The symbols move the elements like this.
+: SR->MD, ZJ->ZQ, TZ->TT, DJ->ZR, RG->SZ, MD->CG, NL->SN, JP->FL, JR->TZ, FG->SD, MH->HN, BM->QG, NC->MH, FB->JD, MJ->GP, HS->LD, BZ->JC, LD->DN, ZB->NC, GD->BF, HJ->JR, CG->QD, TP->DR, NF->FQ, MQ->TP, PN->BP, SD->BB, TN->FJ, SZ->JL, TM->LB, MR->HM, MM->FB, HH->PH, BH->ML, QM->MQ, BF->BM, GS->LH, LF->PC, JC->MR, TJ->ZL, ZR->PM, MN->NF, PR->PN, HB->MG, BS->DM, JG->GD, HR->HH, CF->MN, NB->ZN, CP->LF, SN->BZ, GP->ZJ, LH->HJ, PC->ZB, FL->CP, ZL->HS, DM->DH, PH->MM, GB->CF, JD->PJ, HN->HB, FJ->HZ, JL->TM, PJ->CN, QB->GF, MG->NG, ZC->JG, HM->MJ, DR->TL, ZN->SR, DN->ZC, NQ->FG, QS->TJ, TL->PB, TT->MZ, LP->GS, MZ->BH, QD->NT, PB->DJ, DH->HR, PM->TN, LB->NL, NG->RJ, LT->QM, JZ->RL, BB->RH, MT->JZ, HZ->GB, ML->LT, GF->MT, RH->QS, ZQ->PR, NT->BS, RJ->QB, BP->JP, FQ->NQ, QG->RG, RL->NB, CN->LP
%: SR->MH, ZJ->RG, TZ->HR, DJ->JR, RG->RH, MD->HN, NL->LD, JP->NL, JR->DH, FG->PB, MH->GP, BM->SD, NC->MJ, FB->ZN, MJ->BM, HS->GB, BZ->ZC, LD->CF, ZB->HM, GD->NQ, HJ->DM, CG->HB, TP->LP, NF->TP, MQ->CN, PN->TM, SD->DJ, TN->MZ, SZ->QS, TM->ZL, MR->GD, MM->NB, HH->JZ, BH->MM, QM->PJ, BF->FG, GS->NT, LF->JC, JC->JG, TJ->FJ, ZR->TZ, MN->MQ, PR->JL, HB->ZQ, BS->RJ, JG->FQ, HR->MT, CF->QM, NB->ZB, CP->BZ, SN->DN, GP->QG, LH->BS, PC->MR, FL->SN, ZL->HZ, DM->QB, PH->RL, GB->LT, JD->SR, HN->ZJ, FJ->BH, JL->TJ, PJ->MD, QB->JP, MG->PR, ZC->NF, HM->BF, DR->GS, ZN->NC, DN->MN, NQ->TL, QS->TN, TL->LH, TT->HH, LP->QD, MZ->PH, QD->MG, PB->HJ, DH->GF, PM->TT, LB->HS, NG->PN, LT->JD, JZ->LF, BB->ZR, MT->CP, HZ->ML, ML->FB, GF->FL, RH->PM, ZQ->SZ, NT->NG, RJ->BP, BP->LB, FQ->DR, QG->BB, RL->PC, CN->CG
^: SR->RG, ZJ->TN, TZ->LF, DJ->MT, RG->MZ, MD->SZ, NL->MQ, JP->MN, JR->CP, FG->DH, MH->RH, BM->TZ, NC->BB, FB->GP, MJ->ZR, HS->PJ, BZ->DR, LD->CN, ZB->SD, GD->HJ, HJ->FL, CG->JL, TP->NG, NF->NT, MQ->MG, PN->GB, SD->HR, TN->NB, SZ->BH, TM->LT, MR->PB, MM->MJ, HH->MR, BH->NC, QM->HB, BF->JR, GS->BP, LF->NQ, JC->TL, TJ->FB, ZR->JZ, MN->QD, PR->HZ, HB->TJ, BS->NL, JG->LH, HR->JC, CF->CG, NB->BM, CP->FQ, SN->TP, GP->PM, LH->JP, PC->FG, FL->NF, ZL->JD, DM->SN, PH->HM, GB->MD, JD->ZJ, HN->QS, FJ->ZN, JL->ML, PJ->ZQ, QB->DN, MG->ZL, ZC->GS, HM->DJ, DR->RJ, ZN->QG, DN->LP, NQ->DM, QS->MM, TL->QB, TT->PC, LP->PN, MZ->ZB, QD->TM, PB->GF, DH->BZ, PM->RL, LB->QM, NG->HS, LT->HN, JZ->GD, BB->HH, MT->JG, HZ->SR, ML->MH, GF->ZC, RH->PH, ZQ->FJ, NT->LB, RJ->LD, BP->CF, FQ->BS, QG->TT, RL->BF, CN->PR
§: SR->ZN, ZJ->GP, TZ->JR, DJ->PB, RG->QG, MD->SR, NL->LB, JP->BP, JR->HJ, FG->NQ, MH->NC, BM->BF, NC->ZB, FB->MM, MJ->HM, HS->ZL, BZ->SN, LD->HS, ZB->PC, GD->JG, HJ->LH, CG->MD, TP->MQ, NF->MN, MQ->QM, PN->PR, SD->FG, TN->PM, SZ->RG, TM->JL, MR->JC, MM->PH, HH->HR, BH->MZ, QM->LT, BF->GD, GS->LP, LF->CP, JC->BZ, TJ->QS, ZR->DJ, MN->CF, PR->ZQ, HB->HN, BS->NT, JG->ZC, HR->DH, CF->GB, NB->RL, CP->FL, SN->NL, GP->MJ, LH->GS, PC->LF, FL->JP, ZL->TJ, DM->BS, PH->HH, GB->HZ, JD->FB, HN->MH, FJ->TN, JL->SZ, PJ->JD, QB->RJ, MG->HB, ZC->DN, HM->MR, DR->TP, ZN->NB, DN->LD, NQ->FQ, QS->RH, TL->DR, TT->TZ, LP->CN, MZ->TT, QD->CG, PB->TL, DH->DM, PM->ZR, LB->TM, NG->MG, LT->ML, JZ->MT, BB->SD, MT->GF, HZ->FJ, ML->BH, GF->QB, RH->BB, ZQ->ZJ, NT->QD, RJ->NG, BP->PN, FQ->NF, QG->BM, RL->JZ, CN->PJ
&: SR->ZJ, ZJ->QS, TZ->JZ, DJ->HR, RG->TN, MD->ZQ, NL->MN, JP->DN, JR->MT, FG->JR, MH->RG, BM->ZR, NC->QG, FB->MH, MJ->BB, HS->QM, BZ->FQ, LD->MQ, ZB->BM, GD->PB, HJ->GF, CG->PR, TP->NT, NF->GS, MQ->QD, PN->HS, SD->TZ, TN->MM, SZ->FJ, TM->GB, MR->FG, MM->NC, HH->PC, BH->ZN, QM->CG, BF->DJ, GS->RJ, LF->GD, JC->NQ, TJ->ML, ZR->HH, MN->LP, PR->ZL, HB->JL, BS->JP, JG->TL, HR->LF, CF->CN, NB->MJ, CP->JG, SN->NF, GP->RH, LH->QB, PC->BF, FL->ZC, ZL->LT, DM->FL, PH->ZB, GB->PJ, JD->HN, HN->SZ, FJ->FB, JL->HZ, PJ->HB, QB->SN, MG->TM, ZC->DR, HM->SD, DR->BS, ZN->GP, DN->TP, NQ->HJ, QS->BH, TL->DM, TT->RL, LP->NG, MZ->NB, QD->PN, PB->DH, DH->CP, PM->PH, LB->CF, NG->LB, LT->MD, JZ->MR, BB->TT, MT->JC, HZ->JD, ML->SR, GF->BZ, RH->MZ, ZQ->TJ, NT->BP, RJ->NL, BP->LD, FQ->LH, QG->PM, RL->HM, CN->MG
@: SR->FJ, ZJ->FB, TZ->BF, DJ->MR, RG->ZN, MD->HZ, NL->NT, JP->GS, JR->GD, FG->LF, MH->BH, BM->RL, NC->MZ, FB->QS, MJ->PH, HS->MG, BZ->DM, LD->NG, ZB->TT, GD->MT, HJ->JG, CG->GB, TP->NL, NF->JP, MQ->LB, PN->CN, SD->PC, TN->GP, SZ->SR, TM->CG, MR->HR, MM->RH, HH->SD, BH->RG, QM->TM, BF->JZ, GS->DN, LF->JR, JC->DH, TJ->HN, ZR->HM, MN->BP, PR->PJ, HB->LT, BS->NF, JG->GF, HR->FG, CF->PN, NB->PM, CP->HJ, SN->BS, GP->MM, LH->ZC, PC->TZ, FL->LH, ZL->HB, DM->FQ, PH->BB, GB->PR, JD->TJ, HN->ML, FJ->ZJ, JL->MD, PJ->ZL, QB->DR, MG->QM, ZC->QB, HM->HH, DR->SN, ZN->TN, DN->RJ, NQ->CP, QS->MH, TL->BZ, TT->BM, LP->LD, MZ->QG, QD->CF, PB->JC, DH->NQ, PM->MJ, LB->QD, NG->MQ, LT->JL, JZ->DJ, BB->ZB, MT->PB, HZ->ZQ, ML->SZ, GF->TL, RH->NC, ZQ->JD, NT->MN, RJ->TP, BP->LP, FQ->FL, QG->NB, RL->ZR, CN->HS

The rows follow the links: the fewer symbols apart two elements are, the more alike their rows tend to be.

Each row is also shifted at random along 10 hidden directions that mean nothing.

Some elements, each with a row of numbers:
HN: [-87, -63, 84, 27, -77, -63, 28, 70, -96, -132, 19, -87, 77, -170, -35, 58, -77, 58, 125, -109, 38, 37, -12, -53, -99, -79, 2, -12, 59, -160, 38, 74, -65, -94, 1, -17, 19, -67, -76, 24, -72, 53, 132, -87]
BM: [81, 19, -125, 40, 51, -53, -38, 68, 138, -43, -40, -81, -5, 38, -65, -34, -23, -9, 42, -61, 101, 51, -43, -87, -21, -118, -46, -70, -27, -53, 33, 27, 21, -35, 63, 97, 97, -67, -85, -52, 33, -7, 18, -27]
DJ: [273, 51, -27, -10, 12, 30, 36, 33, -106, -60, -19, -97, 12, 135, -94, -205, -44, 50, 18, -49, -213, 21, 13, -36, 61, -18, -140, -77, -159, 175, -34, 39, -23, 3, 28, -59, 41, 39, -185, 132, 40, -71, 17, 45]
ZR: [-118, -38, -84, -77, 2, 0, 88, -94, 94, -40, -79, -91, -74, 36, 1, 93, 74, -52, -13, 75, -18, 13, 56, 35, 82, -54, -23, -97, -42, 56, -49, -75, 10, 145, 68, -94, 36, -169, -41, 102, -45, 38, -94, 8]
BB: [57, -4, -78, 31, 22, 86, 83, 30, 102, 73, 18, -20, -68, 131, -9, 13, 190, -16, -140, 235, 71, 67, -70, 37, 6, 5, 30, -167, -106, 168, -5, -216, 54, 58, -32, -44, 96, -100, -68, 38, -48, -46, -95, -31]
QG: [-38, -47, 17, 40, -83, -27, 62, 36, -70, -34, -14, -36, -2, 4, 33, 20, -87, 45, 56, 7, 17, -5, 6, 65, -44, -23, -38, -57, -42, 20, -48, 27, -23, 27, -1, 14, 36, 22, -26, 96, -28, 53, 23, -106]
HB: [-45, -48, 56, 6, -62, -66, -106, 59, 34, 50, 37, 102, -115, -110, 116, 152, -104, 4, 52, 28, 174, 108, -55, -3, -77, -164, 122, 3, 81, -51, 43, -54, -95, -206, -8, 29, -51, -7, 18, -105, 43, 31, 5, 80]
JR: [30, 67, -55, -42, 27, -120, -18, -20, 68, 70, -30, -5, 86, 25, -97, -49, -40, 119, -14, -55, 81, 31, -46, 22, 49, 81, -1, 227, -63, -33, -40, 29, -58, -16, 44, 87, 44, 62, 60, -96, 95, 36, -3, -104]
GB: [-211, -33, 34, 53, 46, 34, 5, 18, 11, 103, 69, 77, -54, 41, -8, -97, 64, -53, -93, 31, -9, 22, -47, 74, -99, 33, 64, 6, 29, 57, -11, -61, 39, 54, -92, -53, 29, 119, -10, 6, 102, -30, -29, 141]
JG: [-25, 104, 15, -22, -20, -13, 36, -25, -94, -88, -42, 10, 97, 5, 1, 38, 12, 41, -42, 19, 72, -87, 88, -68, 114, 72, -42, 59, -19, 44, -18, -25, -3, -34, 59, 44, -5, 15, 53, 5, -72, 50, 21, -155]
GF: [3, 19, -20, 76, -8, 14, -23, 16, -94, 23, -24, -22, -136, -55, 5, -17, -11, -38, -69, -115, 79, -60, 147, 5, 35, 14, -78, -236, -50, 8, 64, 46, -107, 101, 26, 55, -8, 72, 138, -32, 113, -49, -47, -89]
RL: [331, 0, -71, -17, 52, -83, 40, -65, 99, 28, -52, -17, -68, 22, -70, 3, 56, -16, -77, -20, 52, 14, 13, 72, 39, -19, 11, 67, -49, 35, -58, -93, -16, 133, 47, -38, 46, -20, -49, 5, 122, 43, -69, 99]
RJ: [20, 60, 125, 11, -26, -50, -34, 29, -134, 58, 40, 50, -47, -104, -23, 24, -11, 29, -55, -109, 88, 5, 49, -31, 33, 16, -10, -84, 17, -57, 136, -43, -163, -116, -31, 32, -22, 91, 44, -47, 63, 0, 50, -64]
BP: [43, -37, -7, 51, -13, 88, -113, 42, -57, 32, 67, 0, -100, -103, 40, -32, -15, -6, 13, -93, -45, 41, 59, -20, -58, -36, 31, -149, -21, -22, 70, 108, -72, -15, -33, -23, -104, 6, 116, -112, 91, -137, -52, 67]
HR: [89, 51, 21, 17, -34, -135, 1, -5, 3, 119, -11, 71, -51, 5, -33, 36, -18, 156, -98, 45, 127, 4, -79, 151, 54, 82, 27, 157, -110, 66, -63, -156, -131, -37, 10, 75, -9, 125, 12, -64, 135, 61, -20, 5]
NQ: [118, -10, 0, -22, -31, 0, -3, -69, -18, 18, -46, -62, -137, -96, -24, 105, 65, 11, -26, -57, -79, -78, 83, 75, 103, 44, -38, -163, -68, -86, 65, -47, -109, 86, 21, -2, -86, -80, 54, -15, 22, -40, -32, 34]
RG: [-97, -54, -20, -5, 12, -85, -83, 7, 165, 79, -44, 106, -133, 150, 88, -8, -186, -38, 81, 80, -110, -10, -161, 112, -38, -120, 28, 145, 44, 60, -101, -32, 90, -81, -7, 78, -13, 84, -170, 59, 72, 67, 32, 314]
JZ: [-72, 50, 7, -52, -33, -68, 106, -26, -95, -83, -32, -110, 168, 29, -126, -83, -44, 148, 63, -58, -100, -16, 1, 16, 68, 84, -86, 159, -119, 26, -97, 67, -53, 38, 54, -32, 41, 18, -83, 93, -32, 51, 69, -132]
PH: [-76, -21, -88, 117, -5, 41, 6, 103, 119, 95, 19, 10, 36, 101, -6, -11, 82, 84, -34, 163, 48, -13, -199, 79, -101, 114, 29, 10, -65, -24, -7, -95, 110, -18, -69, 151, 68, -10, -14, -85, -80, -30, 33, -86]
PB: [48, 135, -30, -99, 83, -107, -17, -6, 93, 62, -66, 49, -8, 167, -34, -48, -43, -38, -51, 29, 97, 43, 2, -105, 165, -58, -69, 31, -4, 102, 43, -88, -40, -132, 60, 73, 99, 57, -93, 58, 57, 64, -3, -42]
ML: [-63, -95, 59, 92, -66, 89, 1, 68, -49, 25, 51, 32, -63, 17, 118, 42, -43, -38, 39, 100, -74, -48, -68, 75, -121, 10, 9, -131, 39, -29, 13, 5, 81, -11, -86, 64, -35, 19, 5, 51, -109, -17, 56, 15]
LF: [-151, -2, -92, 38, -12, 120, -93, 61, 92, 191, -9, 25, -108, 202, 114, -26, -60, 23, 10, 161, -68, -21, -99, 54, 38, 82, -36, -166, -94, 78, 22, 16, 30, -28, -39, 170, -11, 39, 106, -38, -26, -78, -70, -94]
BF: [-61, 15, -34, 33, 39, 21, 87, 7, 19, 44, -30, -42, -61, 132, -69, -73, 109, -15, -99, 63, -92, -60, -46, 72, 40, 78, -97, -153, -111, 71, 34, -141, 29, 91, -28, 25, 73, 20, -112, 100, -9, -31, 3, 12]
MM: [-212, -97, 24, 4, 27, -67, 126, -37, 127, 110, 4, -58, -147, 14, -78, 60, 148, -55, -109, 49, -8, -2, -86, 171, -24, 34, 10, -147, 0, -110, 65, -213, -33, 172, -72, -43, 112, -65, -109, 107, 25, 43, 1, 75]
BS: [-85, 35, 69, -58, 1, -84, -51, -101, 44, 66, -35, 92, -135, -79, 24, 160, 65, -26, -80, 9, 37, -70, 24, 57, 108, 26, 55, 42, 40, -52, 49, -164, -80, -40, 5, 5, -118, -17, 35, -59, 44, 39, -29, 152]
SN: [-41, 54, -29, -92, 43, 47, -46, -39, -40, -47, -36, -54, -43, -19, 33, -5, -40, -131, 27, -102, 36, 53, 215, -189, 114, -130, -73, -210, 38, 19, 99, 132, -82, -3, 73, -58, 7, -80, 87, 28, 23, -37, -78, -112]
PR: [-70, -67, -4, 30, -31, 110, -6, 5, -83, -49, 55, 3, 35, -77, 75, -19, -21, -31, 47, -11, 11, 49, 76, -11, -101, -37, 57, -17, 27, 51, -52, 126, 31, 65, -4, -103, -53, -20, 109, -30, 6, -52, -71, -11]
LD: [16, 57, 14, -51, 88, 52, -24, -15, 39, 89, 59, 43, 158, 72, -36, -130, 45, -12, -30, 8, -12, 62, -25, -74, 6, 93, 40, 166, 67, 15, 5, 76, 56, -35, -40, -30, 27, 59, 79, -52, -6, -20, -25, -62]
RH: [-190, -35, -64, 0, 5, 28, 75, -16, 35, -140, -67, -58, 73, 109, 23, -26, -51, -68, 102, 59, -151, -88, -18, -3, -18, -31, -66, 27, 28, 21, -92, 57, 189, 86, 31, 0, 42, -48, -132, 150, -134, 45, 63, 44]
PJ: [-138, -20, 23, -12, -19, -84, -30, -24, -43, -107, 12, 80, -4, -108, 33, 34, -118, -13, 36, -72, 135, 79, 72, -31, -67, -176, 80, 187, 67, 87, -115, 36, -31, -50, 70, -111, -45, 35, -29, -42, 130, 63, -31, 162]
FL: [-92, 41, -9, -30, 10, -12, -25, 6, 22, 74, 40, -46, -4, -80, -110, 25, 140, 128, -76, -6, -9, 61, -62, 25, 53, 93, 48, -3, -102, -70, 92, -105, -139, -67, -16, -20, -33, -67, 9, -125, 35, -78, -6, 2]

From each start, follow one symbol. Which element do you reach?
Answers are names.
---
[20, 79, -9, 28, 54, -98, -3, -22, -21, -41, -57, -17, -34, -23, -108, -39, 41, -17, -85, -141, 30, -82, 51, -35, 77, 10, -80, -39, -26, -29, 54, -40, -45, 26, 57, 65, 25, 69, -42, -14, 93, 13, 43, 32]
@ -> JG
---
[-85, -25, -124, 56, 28, 52, -67, 105, 127, 25, -15, -81, -36, 140, -1, -95, -56, 10, 91, 50, -88, 45, -117, -23, -45, -64, -63, -122, -89, 10, 11, 67, 91, -49, -4, 117, 58, -43, -82, -8, -20, -77, 21, 17]
§ -> PC
---
[-19, -7, -10, -112, 12, 15, -27, -66, 99, 206, -27, 13, -142, 153, 4, -14, 2, 43, -22, 111, -204, 1, -84, 140, 131, 87, -18, -7, -97, 50, 1, -100, -77, 17, -27, 3, -43, 7, -27, 59, 38, -28, -67, 95]
% -> CP
---
[20, 76, -51, 39, 14, 37, -115, 21, -3, 16, -7, 70, 61, 54, 21, -74, -57, 85, 30, 0, -50, -65, -44, 1, 19, 103, 3, 183, -46, 45, -57, 88, 68, -72, 17, 127, -86, 108, 95, -129, 28, -51, 9, 29]
@ -> FL
---
[35, -13, -40, -40, -20, -99, 52, -34, 70, 59, -38, -22, -104, -12, -17, 83, -4, 42, -57, 37, 168, 102, 12, 72, 35, -75, 43, 4, -59, 69, -41, -130, -124, 43, 51, -55, 49, -43, -22, 1, 118, 64, -91, -18]
% -> HH
---
[-41, 12, -8, 16, 53, 7, 15, 21, 69, -15, 68, 53, 105, -15, -31, -3, 119, -25, -65, 75, 126, 78, -70, -76, -70, -24, 98, 125, 74, 14, -7, -83, 89, -50, -21, -71, 46, -48, -39, -71, -27, 11, -8, 34]
+ -> HS
---
[-17, -51, 60, -94, -14, -5, 20, -49, 21, 46, 41, 30, 83, -14, 41, 19, -55, 2, 64, 41, 9, 86, -11, 19, -38, -18, 81, 181, 91, -13, -70, 65, -16, -10, -18, -93, 5, -15, 55, 26, -21, 61, -30, -34]
% -> JD
---
[38, -113, -8, 78, -89, -5, 11, 52, -35, 139, 28, -45, -53, -15, 29, -14, -108, 120, 44, -17, 7, 16, -50, 189, -97, 83, -2, -22, -92, -41, -48, 85, -112, 106, -54, 70, 4, 84, 128, -2, 89, -8, -30, -148]
^ -> ZR
---
[30, -52, 71, 10, -55, -48, 9, 10, -69, -88, 10, 15, 9, -70, 23, 40, -98, -16, 101, -49, -53, -30, -3, 17, -73, -73, 14, 53, 77, -62, -36, 49, 14, -31, -14, -25, -34, 19, -81, 62, -41, 63, 80, 86]
+ -> ZL
---
[24, -17, -64, 40, 16, -36, -159, 8, 22, 55, -15, -7, -121, -89, -24, -46, -76, 33, 41, -193, -31, -1, 37, 29, -8, -21, -17, -23, -54, -85, 31, 148, -109, 7, 29, 83, -96, 59, 119, -168, 199, -94, -35, 108]
^ -> JP
---
[276, -57, 44, 13, -94, 43, 104, -22, -109, 79, 8, 34, -121, 90, 108, 26, -38, 7, -62, 153, -8, 3, 28, 165, -3, 26, 4, -89, -85, 208, -106, -105, -42, 109, -43, -72, -9, 76, 7, 152, 44, 26, -93, -15]
§ -> RL
---
[52, -36, 30, -50, -39, -50, 119, -44, -80, -123, -43, -89, 126, 31, -64, -77, -113, 38, 110, -66, -136, -22, 39, 43, -11, 2, -72, 154, -16, 11, -132, 112, 25, 111, 44, -81, 46, 11, -105, 175, -32, 88, 53, -37]
§ -> ZB
---
[48, 162, 23, 49, 81, -89, -26, 10, -78, -87, -13, 179, 144, 25, -23, -117, -15, -50, -112, -78, 225, -38, 90, -154, 22, 4, 12, 263, 90, 131, -58, 4, 92, -78, 60, 40, 41, 223, 38, -83, 119, 67, 31, 12]
@ -> NT
---
[200, -26, -54, 59, -34, 46, 1, -44, 62, 20, -77, 44, -111, 81, 109, 97, 32, -44, -45, 152, -32, -160, -28, 123, 37, 76, -22, -65, -20, 36, -64, -97, 114, 115, 9, 112, -56, 7, 52, 24, -65, 14, -42, 64]
% -> DJ
---
[-134, 72, 15, -119, 6, -65, 10, -81, 52, -23, -81, 5, -78, 53, -9, 97, 13, 10, -10, 65, -91, -35, -2, -8, 181, -30, -35, 18, -38, 50, 12, -151, -33, -90, 63, 6, -36, -65, -129, 75, -52, 50, 14, 104]
§ -> DM
---
[287, -65, -32, 29, -82, -24, -28, 33, -39, -132, 14, -31, 113, -129, 10, 43, -106, 123, 138, -45, 45, 71, -38, 7, -121, -78, 74, 202, -5, -34, -131, 122, 6, -55, 48, -44, -58, -54, -1, -85, -7, 19, 23, 19]
^ -> MM
---
[-127, -86, 38, -57, 3, 102, -11, 17, 7, 55, 32, -45, -31, 67, 94, -37, -100, -145, 112, 7, -102, 60, 36, -58, -45, -90, -35, -226, 109, -44, 78, 129, 17, 17, -61, -43, 58, -53, 5, 145, -78, -5, -8, -84]
% -> ML
---
[-218, -43, 31, -52, 12, -102, 34, 6, 146, 186, -7, 41, 15, 117, 17, 36, -83, 14, 34, 85, 56, 42, -141, 84, -26, 18, 32, 126, 72, -76, -1, -53, -3, -44, -58, 85, 115, 51, -33, 58, -11, 126, 28, -88]
& -> GP
---
[-200, -12, -53, 10, -11, 21, 80, 71, -37, -66, -3, -109, 49, 89, -39, -77, -22, 27, 35, 33, -32, 74, -16, -46, -27, -79, -69, -127, -89, 90, -17, 20, 7, 11, 19, -45, 131, -48, -150, 127, -52, -7, 20, -120]
@ -> MJ
